Below are the code and all the weights of a small trained network. Each question names an input and a class and asks about switching units off, where a switched-off unit gives its printed mean instead of its output.

import numpy as np


def w(rows, s, z=0):
    codes = np.array(rows[::2]) - 128.0
    scale = np.full(codes.shape[1], s)
    scale[-1] = z or s
    return codes * scale


def norm(h):
    return h / np.sqrt((h * h).mean(-1, keepdims=True) + 1e-5)


def f(y):
    return np.maximum(y, 0)


def log_softmax(a):
    a = a - a.max(-1, keepdims=True)
    return a - np.log(np.exp(a).sum(-1, keepdims=True))


def net(x, mask):
    res = np.array(x, float).reshape(1, 3) / 4 @ E
    u = 0
    for l in range(2):
        y = f(norm(res) @ A[l][:, :-1].T + A[l][:, -1])
        res = res + np.where(mask[u : u + 9], y, B[l][:, -1]) @ B[l][:, :-1]
        u += 9
    return log_softmax(norm(res)[-1] @ U[:, :-1].T + U[:, -1])


A, B = {}, {}
E = w([
[244,201,76,134,148],'x0',
[122,148,198,163,200],'x1',
[3,193,112,100,103],'x2',
],0.003)
A[0] = w([
[89,183,138,158,93,206],'L0N0',
[213,142,118,166,195,247],'L0N1',
[120,139,2,128,128,99],'L0N2',
[121,174,74,116,154,131],'L0N3',
[103,88,54,78,120,26],'L0N4',
[117,74,181,208,148,8],'L0N5',
[75,130,172,139,140,40],'L0N6',
[160,196,148,109,76,133],'L0N7',
[61,167,149,72,108,40],'L0N8',
],0.0085,0.0011)
B[0] = w([
[108,1,108,175,148,185],'L0N0',
[61,130,78,101,71,255],'L0N1',
[110,85,213,145,55,190],'L0N2',
[155,53,110,21,204,173],'L0N3',
[200,32,134,156,133,175],'L0N4',
[76,177,115,3,41,186],'L0N5',
[146,197,173,159,141,179],'L0N6',
[19,122,151,121,109,170],'L0N7',
[145,188,68,140,157,200],'L0N8',
],0.0054,0.0059)
A[1] = w([
[148,70,220,82,255,147],'L1N0',
[115,130,138,232,27,180],'L1N1',
[6,65,216,188,151,168],'L1N2',
[164,77,192,125,105,82],'L1N3',
[76,97,48,150,146,242],'L1N4',
[133,138,82,54,200,103],'L1N5',
[50,221,200,98,147,29],'L1N6',
[78,198,153,84,128,201],'L1N7',
[122,131,122,163,46,250],'L1N8',
],0.0054,0.0015)
B[1] = w([
[104,112,159,120,21,150],'L1N0',
[110,94,99,161,208,188],'L1N1',
[164,206,85,107,148,246],'L1N2',
[53,74,151,252,121,163],'L1N3',
[202,175,208,204,169,253],'L1N4',
[108,79,95,112,186,162],'L1N5',
[89,102,63,119,46,198],'L1N6',
[221,85,171,130,74,220],'L1N7',
[145,228,102,163,132,229],'L1N8',
],0.0049,0.0041)
U = w([
[180,129,69,180,127,185],'0',
[93,63,96,36,246,62],'1',
[120,145,139,44,44,192],'2',
[129,1,128,195,94,104],'3',
[221,130,244,96,167,3],'4',
[101,173,152,182,223,132],'5',
],0.0085,0.0041)

Each question gives the input, the list of numbers given to net, and the class t.
The units are the neurons (one row each of A and B). Each row of codes is followed by its name. A weight is (code - 128) times the scale printed after its matrix; where a second scale follows, it is the last column's (A, B and U).
mask holds one flag per neuron, layer by layer. A switched-off neuron (its flag False) gives its mean, the last column of its row in B, instead of its output. The means were averaged over made-up inputs and are rounded, as every weight is.
A unit's drop is (log p(t) with every unit on - log p(t) with that unit switched off) / (log p(t) with every unit on - log p(t) with every unit switched off).
The circuit of an input: a set's keep is (log p(t) with only the set's units on - log p(t) with every unit switched off) / (log p(t) with every unit on - log p(t) with every unit switched off). Starting from the 12 units with the biggest drops (on a tie, the unit counted first), units are removed one at a time, each time the one whose removal leaves the highest keep (on an exact tie, the one counted first), for as long as the keep stays at least 0.8.
circuit, biggest first: the units of the circuit, biggest drop first
most important unit: the unit with the biggest drop
k most important neurons: the k neurons with the biggest drops, biggest first
top k neurons in layer l: the k neurons of layer l with the biggest drops, biggest first
drop when u is switched off: that unit's drop, to one decimal
input [-3,-6,3], class 3: most important neuron -> [L0N4]
input [-1,-7,7], class 3: circuit, biggest first -> [L0N4 L0N0]
input [8,-8,1], class 3: circuit, biggest first -> [L0N2 L0N5 L1N2]
input [6,7,6], class 1: circuit, biggest first -> [L0N3 L1N5]
input [0,-8,7], class 3: top 2 neurons in layer 0 -> [L0N4 L0N2]
input [5,1,7], class 1: circuit, biggest first -> [L0N3 L0N0]
input [6,0,7], class 1: 2 most important neurons -> [L0N3 L0N0]
input [8,-1,8], class 1: 3 most important neurons -> [L0N3 L0N0 L0N5]
input [6,-7,-2], class 3: top 2 neurons in layer 0 -> [L0N2 L0N5]
input [3,7,-5], class 2: circuit, biggest first -> [L0N5 L0N1]
input [2,0,7], class 5: 4 most important neurons -> [L0N0 L1N4 L0N5 L0N8]
input [5,5,1], class 1: 2 most important neurons -> [L0N3 L0N2]
input [-5,-7,2], class 0: top 2 neurons in layer 1 -> [L1N8 L1N2]
input [-4,6,6], class 0: top 3 neurons in layer 1 -> [L1N6 L1N2 L1N7]
input [-1,-4,8], class 0: most important unit -> L0N8
input [-7,7,2], class 2: 2 most important neurons -> [L0N5 L1N6]
input [1,1,4], class 5: 3 most important neurons -> [L0N0 L1N4 L0N5]
input [7,2,6], class 1: top 4 neurons in layer 0 -> [L0N3 L0N0 L0N5 L0N6]
input [-8,-8,6], class 0: 2 most important neurons -> [L0N8 L1N2]
input [-6,2,0], class 2: circuit, biggest first -> [L0N5]
input [-6,5,6], class 0: top 2 neurons in layer 1 -> [L1N6 L1N2]
input [-6,-6,0], class 0: top 2 neurons in layer 0 -> [L0N3 L0N8]
input [-8,0,6], class 5: top 3 neurons in layer 0 -> [L0N0 L0N5 L0N1]
input [1,-8,-5], class 3: top 2 neurons in layer 0 -> [L0N2 L0N8]
input [2,0,8], class 5: 2 most important neurons -> [L0N0 L1N4]
input [4,-6,-1], class 3: top 2 neurons in layer 0 -> [L0N2 L0N5]
input [4,2,7], class 1: circuit, biggest first -> [L0N3]
input [0,-1,8], class 5: drop when L0N0 is switched off -> 0.6
input [7,0,7], class 1: drop when L1N5 is switched off -> 0.1
input [-8,1,7], class 5: drop when L0N0 is switched off -> 0.3
